Each row, then roughly how far along a hidden order it lies, from 0 to 10
[ -4   1   1   4  -7   3   3  -2  -9  10  -1  -2  -1 -10  -6   1   3  -2
  -3   0  -6  -3   2  -7 -11  10   8  -2  -4  -1   3  12   3   2  -2   2
   2  12  -2   4   0 -14  -3   2  -2  -3 -47  -3   2  -1   0  -2   3  -5
   2   0   5  -1  -2   4 -13   1   4  -2 -15  -6  -5   5   4 -17   0   7
  -6 -10  -3  -9   5   4  -2  14   0   5   2  13   0   1  -1   0   1   6
   0  -3  -6  -4  -4   0   4  -4   6   0   4   2  14   1   2  14   1   3
   0   5  -3   7   3   1   0 -11  10  -3  -3 -10   0   4   0   5   2   3
  10   1  -4  -9   3   2   8  -8  -4 -23  -3   5   1  -6  -3   2   5   1]
4
[  0   0   1   1  -2   3   5  -1   7   1  -3   1  -9  23  -4  -1  -2  -3
  11 -19  10   6  -4   5   3 -44   0   4   0  -3  14  16  -9  16   2  -9
   3   2  -2  -5   3  63  -3  -5   3   5  35   7  -5   0   2   1  -5  -1
  -2  -1   1   5  -3   9  11  -4  -9   3   3  12  -9  -5  -5   8  -3  -8
   1  10   6  11  -5  -2   1  13   3  -8  -6  -8  -6  -4  -3  -1  -4  -2
   0   8   5   8  -8 -13  -8  -5  -2  -1  -4  -3   8  -1   2  10   5  -1
  11  16   3   9 -13  -3  -2   5 -11   4   1   8   5   2   5  -9   1   2
 -12  -3  -9  -3  -5   5  11   5   4   7 -10   6  -4  -9 -22 -14  18  -8]
2
[ -5   2   9   3 -12  20  16  -2   0  13  -2  -1 -10   9 -12  -2  15  -1
 -30  26 -14 -18  -9 -10  -4  -7  -8  -2   9  -3   6  16 -19  -1   7   0
   8  -9   2 -13  -4  29  -9   2  -3  -5 -40  -3   7  10   4  -3  -1  -2
  11  -9  -8  -7   4 -12  25   2  -2   2 -29   6   9   5   7   0   8   0
 -16  -3  -1  -7  -5   8   2  10   5  19   2   4  -1  15  -2  -2   3   1
   3  -8 -13  -3 -11   7   7  -1  -3  -5  -6   3  16 -12   2   7  -6   1
  17  13  -9   4   6   1  -1 -20  -7  -3 -18  -7   7  -3  -4  12  -3  10
   6  -6  -9 -12   3 -14  -3 -12 -14  20  -1  -6  -5  -8  13   8  11 -10]
7
[ -2  -6   2   2 -17  33  11  -5  -5   3  -4  -4 -17   7 -15  -2  20  -6
 -28  -9   0 -21  10  -8  -6  -7   1   7   0  -7   3  21 -11  24  -2 -23
  16  -3  -2  -9   1  63 -12   2  -4  -2   2  -2 -11   4   5  -1  -2  -8
  12  -2  -6   1  12  10  53   3  -8   4 -24   9   9   9 -22  36   6 -12
 -26   9   5   6  -3  13   2  16   4  -3   1   6  -1  12  -2   0 -12  10
   3   6  -6  14  -7  -4   2   1  -4  -3  -9   0  35 -13  11  19  -8   6
  22  28  -3   1  -4  -4  -2  -6 -30  10  -8   0   3  -2  -2 -15   5   6
   3 -12  -6  -3   3 -14 -12 -37   4 -10   1   2  -5  -5   1   0  18 -12]
5
[  1   4   4  -3   0  -8   0 -10   6   2   1  -4  -3   8  -6  -2  -4  -1
   4   2   6  -4  -4 -12 -17 -63 -11   3 -15   2   2  -7 -20  13   3   6
  -5  12   0 -18   1  46  -2  -2   2  -7   2   0   6   7   3  11  -2  -1
  -3  -3   1   0  -5   5  35  -3  -7   5 -36   8  -1  -9   3  -2   0  -2
   3   2   9   0   1  -7   2  10   1   6  -4   4  -4  11  -7  -2  -3   4
   0   4   1   2  -9  -4 -12 -18   1  -2  -4   5   1   4   2   9   0  12
  20   1  -5   9  -6   9   0  -1  -6   4  -9  11  10   3   6  -4  -7   9
  -5  -1 -14 -13  -4  -1   6 -13   3  18  -9   1  -7 -13 -31   7  23  -4]
2
[ -6  -5   2  -3  -1   2   1   2  -6   7  -1  -2   0 -11  -4   1   2  -1
   8 -16   6   8  24  -7  11  19   9  -1  -8  -8  11  33  22  11  -8  -9
   0  -2  -4   9   4  15  -8  -1   2   7   7  10 -10 -10  -6  -7   0  -3
   1   4   0   4  -2  18 -25  -2   3  -6  -1  -6 -14   5  -6 -15  -1   2
  -1  11   0   2  -4  -1  -3  11  -1 -12  -4   2  -8  -8  -3   1   7  -2
  -1   6   4   2  -5 -14   9   4   4  -4   0  -5  10  -2   4  25   5  -6
  -5  14  -2  12  -8  -8  -2   0   8  -1   2  -6  -4   5   0   2   9  -2
   3  -5   5 -13  11   8  15   4  -1 -25  -5  10   4   2  -2  -9  13  -3]
3
[  0   4  11  10 -22   4  -2   4 -11  -6  -3  -2 -10  53  -1   5  15  -5
 -15  13 -27 -21   7  -5   0  37  18   2   6  -3  -6  -9 -12   0  16 -20
  17  20   5   2  -4 -33  -4   0 -11  -1 -63  -3  -5  11  -2  -4   1  -4
   2   0  18   1   6 -12 -38   6   0   5  26  12  13   3 -10  36   1  -2
 -25 -14  -4  -1  -6  12   3   1   7  10   5  -8  11  -4  -1   1 -15   4
   3  -1  -9   3  18   3  10  -8  -8  11   5   0  22  -9   5  -3  -6   5
   6   0   1 -16   7  -1   7   2  -4   9  -9  -9  -2  -4  -7 -14   3   9
  24   9  -6  14   5  -2  -6 -22  11   8  16  15   5   8  13  -9 -10   4]
8
[  2   0  -3   2   3  -2   2   0  10  -4   2   3  -2  12   2  -1  -4   1
   9  -1   1   1 -16   7  -1 -10  -6   0   4   5  -4  -7  -7  -3   5   8
   0   0   2  -4  -2  -9   7  -1   2  -1  16  -4   5   4  -4   2  -1   3
  -4   0   3   0   0  -6  24   3  -2   3  10   5   3  -9   3   4  -1  -4
   5   0   2  -1  -1  -4   2 -11   0   2  -1  -2   3  -1   0   0  -3  -4
   0   0   1  -2   1   5  -3  -8  -5   4  -1  -1  -4   2  -3 -15   0   4
   5 -11   2  -5   0  -3   1   4  -9   4   0   3  -1  -1   1  -1  -7  -4
  -1   3   0  12  -8  -1  -8   4   2  14   0  -5  -3   3  -6   0  -4   4]
7
[  0   2  -4  -1  -8 -12  -8  -6 -13   3  -1  -7  -7  -6  -3   2   1  -3
 -11   1  -8  -1  15 -23 -18 -13  10   0 -30   3  -6   0   2   6   9 -12
   4  31   0   3   1 -30  -4   3  -4 -11 -60  -2   3  -3   3   9   3  -8
  -4   3  19   0  -4  12 -17  -4   9  -5 -24 -10 -10  -3   8 -10  -1  12
  -7 -11   0 -14   5   1  -2   4  -6   4   0  29  -4   6   4   1  -4   3
  -2   4  -8  -2   3  -5   0 -17  13  -2   8   5   8   0   4  21  -7   8
  14   0   0   6   3   8   4 -11  16  -4  -4  -8   0   9   2  -4   2   5
  16   0  -6 -10  20   4  10 -28   8  -8   1  13   7 -12 -19  -1   3   5]
2
[  2   1  -3   0   0 -26 -19  -7  -7 -10   1  -3 -11  24   6   3  -9  -5
  10 -10  -1   0  -8 -15 -18 -41   9   0 -31   6 -10 -18 -13  14  12 -18
   3  46  -1   0   2 -28   5   0  -1  -8 -28  -3   2   1   1  15   1  -4
 -12   5  28   2  -3   7   0  -1  -1   0   9   2  -9 -17   3   8  -6  -1
   0 -12   5  -3   2  -6   5 -10  -4  -3  -3   6   4  -3   0   2 -15   5
  -1  10   3   4  10  -1 -11 -26   5   6   7   5   0   6   1   3  -6  17
  13 -19   7  -3  -4  14   7   6  -1   8   1   1   0   7   5 -16  -2   5
  11  10 -14  14   2  10   8 -26  19   3   3  11   1  -8 -35 -11   4  10]
2
[ -3  -2  -5   1   8  -4  -2   0   1 -11   1  -3  -2 -16   1   1  -4   2
   9 -15   8   3   4  -2   6   4   1   2 -10   1  -4   5  14  -2  -5  -4
   0  -4  -2   2   2 -19  -4   0   1   2   8   5  -3  -7   4   2   0   2
  -3   1   2  -2   1   2  -4   2   3  -2  -2  -8  -2  -3   3  -5  -5   1
   4   2   0   2   3  -1  -1  -1  -4  -8  -2   4  -2  -6   1   1  -1  -1
  -2   3   4  -1   2  -4   1   2   2  -4   6   0   1  -1   3   5   1  -8
  -4  -2   4  -1  -4   2   1   5   5  -3   6   4   4   4   1  -5   3  -7
  -2  -2   6   1   6  -4  -3   2   4 -14   1   2   2   2  -2   1  -2   3]
5
[ -1   2   4  -2  -1 -14  -9   1   7  -2  -2   3   2  27   5   2 -10  -1
  23 -15   4   0  -5   1   4 -35   4   0  -2   0   8 -12  -8   9   8   1
   0  14   1  -4   1  12   2  -3   3   5  15  -2  -3   4   0   3  -3   1
  -7  -1   4   8  -9  -2  -2  -6  -7   5  22  12  -6  -8   2   1  -7  -6
   6   3   4   3  -8  -7   3  -7   4  -4  -6 -24   3 -12  -2   0  -4  -2
   1   3   8  10   4 -10  -3  -8  -3   7  -1  -4 -12   8  -3  -8   8   6
   4   3   4  -2  -8  -2   4  16 -10   6   4   6   1   0   2  -8  -2   2
  -8   6  -4   5 -10  10   8  11  12  25  -2  10   1   4 -21 -24   2   9]
4
[  4  -5  -8   6 -13  19   3   3  -5  -6   0  -3  -9   1  -3  -3  15   0
 -26  16 -18 -19  -3   2   5  63   8   3   5  -1 -14   3   3  -2   2 -20
  10 -12   0   7  -4 -15  -4   3 -10  -3 -31  -5 -10   2   6  -3  -2   3
   8  -4   1  -4  14  -6  -7  14   0   2  18  -6  12   7  -7  33  -2  -5
 -14  -1   0   1   1  14   1   0   2   4   8   9   8   3   6   0  -9   5
   1  -5  -9   2   8  10  10  14  -8   1   7   2  19  -8   5  -7  -7   0
  -8   2   1 -14   2  -2   2   0 -11   4  -5  -5  -3  -7  -7 -10  -1  -4
  17  -1   9  15   4 -21 -24 -19   0 -23  13  -3   5   9  34   8  -8  -1]
10
[ -6   1 -11  -6  22 -33  -9  -6 -19   9   2  -7  -1 -41  -2   1 -13  -1
  14  -9  16  27  11 -14 -15 -17   4  -1 -42   5  -3  15  33   3   1   5
  -8  29  -4  18   7 -51   1   2   3  -4  -5  11  13 -18   3  10   2  -4
 -13   8  12   3 -10  18 -12  -3   9 -10 -40 -27 -29  -7  13 -52  -8  16
  19  -8  -3  -7  11 -12  -7   6 -14 -11  -5  30 -10  -5   4   2   2  -2
  -6   8   3  -6  -1 -18  -2 -10  22  -8  13   3   2   8   3  32  -6   5
  14 -13   6  17  -9  12  -1  -2  32 -10   7   2  -2  18   8   8   6  -2
  11   1  11  -1  16   4  23  -2  -4 -27 -10  16   5 -11 -33  -2   4   7]
0
[  0   0  -8   0  19  36  26  -4  11  16   1  -3   3 -48 -13 -12  11   7
 -36  23  10   2 -12  11   4  -5 -29   2  18  -6   5  15   3   0 -15  24
  -1 -57  -1  -8   0  63  -5   2   5  -4  56   4  11   2   5  -6  -3   1
  18  -9 -36  -8  11   3  63   4  -3   0 -61  -5   9   5   1 -14   8  -6
   3  18   0   6   9   2  -3  20  -1   5   7  22  -9  26  -4  -2   9   5
   0  -6  -3  -4 -30   8  -1  24  -1 -19 -15   4   6 -15   2  13  -5 -10
  19  14  -7  18   4  -3 -10 -21 -12  -8  -8  15   5  -5   0  22   1   5
 -20 -18   8  -8 -11 -29 -12   7 -34  -6 -13 -28 -16  -8  27  27   9 -18]
8
[ -1  -3   1   4  -6  10   3   1  -2   5  -1  -2  -6  -4  -9   0   8  -1
 -10   3   0  -5  18  -8   5  24   5   3   3  -7   4  18   1   8   1  -5
   8 -17  -2   2   1  26  -8   0  -2   2  -2   3  -8  -4   0  -4  -2  -4
   4   0  -4  -2   3   5  -6   0  -1  -2   3  -1   1  11  -6   1   1   0
 -10   7   0   4  -4   5  -2  16   2  -3   2   9  -3   6  -2   0   2   3
   0   1  -4   4  -3  -7   7   8   0  -1  -3  -2  21  -7   5  12  -3  -3
   0  19  -1   1  -6  -7  -4  -2  -9  -2  -4  -6   1   0  -2   6   5  -3
   2 -10   2  -6   4  -8  -5   0  -4 -13  -2  -5  -1  -2   7  -2  13  -7]
6
